Below is a small trained network, with its code and all its weights. Each question gives an input and a target symbol and asks what happens when units are switched off, that is, made to give their printed mean instead of their output.

import numpy as np


def w(rows, s, z=0):
    codes = np.array(rows[::2]) - 128.0
    scale = np.full(codes.shape[1], s)
    scale[-1] = z or s
    return codes * scale


def norm(h):
    return h / np.sqrt((h * h).mean(-1, keepdims=True) + 1e-5)


def f(y):
    return np.maximum(y, 0)


def softmax(a):
    e = np.exp(a - a.max(-1, keepdims=True))
    return e / e.sum(-1, keepdims=True)


def log_softmax(a):
    a = a - a.max(-1, keepdims=True)
    return a - np.log(np.exp(a).sum(-1, keepdims=True))


def net(x, mask):
    ids = ['ΔΨβζηθμξπσφ'.index(c) for c in x.split()]
    T = len(ids)
    res = E[ids] + P[:T]
    u = 0
    for l in range(2):
        q, k, v = (norm(res) @ M[l].T for M in (Q, K, V))
        z = softmax(np.where(np.tri(T) > 0, q @ k.T / 4**0.5, -1e9)) @ v
        res = res + np.where(mask[u], z, O[l][:, -1]) @ O[l][:, :-1]
        u += 1
        y = f(norm(res) @ A[l][:, :-1].T + A[l][:, -1])
        res = res + np.where(mask[u : u + 4], y, B[l][:, -1]) @ B[l][:, :-1]
        u += 4
    return log_softmax(norm(res)[-1] @ U[:, :-1].T + U[:, -1])


Q, K, V, O, A, B = {}, {}, {}, {}, {}, {}
E = w([
[203,130,143,93,130,152],'Δ',
[221,39,51,185,121,35],'Ψ',
[50,82,78,78,107,98],'β',
[111,192,124,147,180,181],'ζ',
[154,62,132,201,246,160],'η',
[109,177,71,125,131,220],'θ',
[104,136,217,133,154,45],'μ',
[105,174,85,23,136,181],'ξ',
[1,150,116,55,221,62],'π',
[67,87,149,137,124,127],'σ',
[166,174,55,127,129,40],'φ',
],0.0081)
P = w([
[162,63,64,222,128,129],'0',
[127,210,4,90,229,9],'1',
[130,229,62,91,185,46],'2',
[155,218,78,78,177,61],'3',
[176,195,67,63,179,50],'4',
[188,138,71,75,178,72],'5',
[138,202,68,62,251,45],'6',
],0.0032)
Q[0] = w([
[63,95,253,131,82,193],'0.h0',
[145,164,142,169,10,149],'0.h0',
[131,122,138,161,67,151],'0.h0',
[112,147,68,97,115,87],'0.h0',
],0.0073)
K[0] = w([
[174,182,60,85,169,78],'0.h0',
[72,199,117,108,254,77],'0.h0',
[101,197,108,113,201,89],'0.h0',
[152,74,206,111,180,160],'0.h0',
],0.0057)
V[0] = w([
[81,244,171,168,115,29],'0.h0',
[146,136,2,24,46,119],'0.h0',
[101,109,167,48,252,187],'0.h0',
[231,240,137,100,71,168],'0.h0',
],0.0041)
O[0] = w([
[101,105,36,168,250,154,149],'0.h0',
[75,222,30,194,53,121,138],'0.h0',
[110,3,122,86,103,36,143],'0.h0',
[150,181,20,125,157,144,2],'0.h0',
],0.0059,0.0026)
A[0] = w([
[136,164,140,85,166,95,227],'0.n0',
[128,109,119,173,185,126,8],'0.n1',
[109,134,150,186,150,128,200],'0.n2',
[92,168,126,49,138,255,91],'0.n3',
],0.0057,0.0014)
B[0] = w([
[176,103,205,112,95,147,253],'0.n0',
[132,145,138,123,96,13,165],'0.n1',
[150,212,151,92,88,132,173],'0.n2',
[95,3,210,83,140,133,188],'0.n3',
],0.0056,0.0038)
Q[1] = w([
[99,140,172,169,98,237],'1.h0',
[227,171,86,239,123,156],'1.h0',
[134,214,139,45,208,47],'1.h0',
[115,4,37,121,2,77],'1.h0',
],0.0041)
K[1] = w([
[173,153,154,60,123,1],'1.h0',
[54,85,165,104,136,104],'1.h0',
[164,67,108,121,101,167],'1.h0',
[151,165,183,164,164,137],'1.h0',
],0.0064)
V[1] = w([
[192,141,214,116,190,101],'1.h0',
[247,94,75,127,98,143],'1.h0',
[146,158,136,114,104,8],'1.h0',
[134,1,68,20,104,102],'1.h0',
],0.0064)
O[1] = w([
[95,236,113,91,144,93,241],'1.h0',
[230,150,125,68,113,157,82],'1.h0',
[145,205,138,254,86,128,255],'1.h0',
[123,118,44,98,22,128,198],'1.h0',
],0.0063,0.0028)
A[1] = w([
[46,66,48,178,200,135,180],'1.n0',
[65,233,229,85,124,133,252],'1.n1',
[151,74,4,150,216,194,251],'1.n2',
[75,129,45,218,163,73,80],'1.n3',
],0.0036,0.0013)
B[1] = w([
[52,74,54,192,147,198,161],'1.n0',
[76,89,79,170,65,228,254],'1.n1',
[179,20,168,1,167,243,166],'1.n2',
[179,159,91,218,235,115,177],'1.n3',
],0.0043,0.0042)
U = w([
[143,216,54,96,135,96,107],'Δ',
[214,190,141,112,70,177,5],'Ψ',
[164,75,87,198,66,120,119],'β',
[81,156,121,81,212,91,160],'ζ',
[110,116,255,114,113,75,94],'η',
[133,71,146,56,83,130,117],'θ',
[148,118,148,146,245,138,183],'μ',
[79,92,48,152,78,103,63],'ξ',
[67,94,142,205,93,121,105],'π',
[124,40,154,114,124,154,202],'σ',
[131,198,132,148,165,190,214],'φ',
],0.0089,0.0036)

Each question gives the input, a string of symbols that net reads in full, and the target symbol t.
The units are the heads (4 rows each of Q, K, V and O) and the neurons (one row each of A and B). Each row of codes is followed by its name. A weight is (code - 128) times the scale printed after its matrix; where a second scale follows, it is the last column's (O, A, B and U).
mask holds one flag per unit, layer by layer, with each layer's heads first. A switched-off unit (its flag False) gives its mean, the last column of its rows in O or B, instead of its output. The means were averaged over made-up inputs and are rounded, as every weight is.
A unit's drop is (log p(t) with every unit on - log p(t) with that unit switched off) / (log p(t) with every unit on - log p(t) with every unit switched off).
The circuit of an input: a set's keep is (log p(t) with only the set's units on - log p(t) with every unit switched off) / (log p(t) with every unit on - log p(t) with every unit switched off). Starting from all 10 units, units are removed one at a time, each time the one whose removal leaves the highest keep (on an exact tie, the one counted first), for as long as the keep stays at least 0.8.
circuit, biggest first: the units of the circuit, biggest drop first
k most important neurons: the k neurons with the biggest drops, biggest first
drop of u: that unit's drop, to one decimal
input θ φ ξ, target θ: most important neuron : [0.n3]
input μ θ ζ, target ζ: circuit, biggest first : [0.h0; 1.h0]
input φ β Δ ζ ζ, target μ: circuit, biggest first : [0.h0; 1.h0; 0.n3]
input ζ φ θ β Δ φ μ, target Δ: circuit, biggest first : [0.h0; 1.h0]
input ζ ζ ζ Ψ, target Δ: circuit, biggest first : [0.h0; 1.h0; 0.n1]
input Δ Ψ Δ β ζ, target Ψ: circuit, biggest first : [1.h0; 0.n3]
input φ ζ φ θ φ, target μ: circuit, biggest first : [0.h0; 1.h0; 1.n2]
input ξ μ π φ β φ, target β: circuit, biggest first : [1.h0; 0.h0]
input Δ μ θ φ μ Ψ σ, target Ψ: circuit, biggest first : [1.h0; 0.h0]
input ζ φ ζ Δ ζ, target Δ: circuit, biggest first : [0.h0; 1.h0]
input π φ θ φ, target ξ: 2 most important neurons : [0.n3; 1.n0]
input σ β ζ Ψ η μ η, target η: 2 most important neurons : [0.n1; 1.n3]
input μ φ θ σ ζ, target ζ: 2 most important neurons : [0.n1; 0.n3]
input σ ξ σ θ, target σ: most important neuron : [0.n3]
input φ β σ θ θ, target σ: 2 most important neurons : [0.n3; 1.n2]
input ζ σ ζ Ψ Ψ π, target Δ: drop of 0.h0 : 0.4
input Ψ μ φ ζ η, target φ: drop of 1.n3 : 0.0
input ζ Δ φ ζ Δ, target Δ: drop of 0.h0 : 0.6
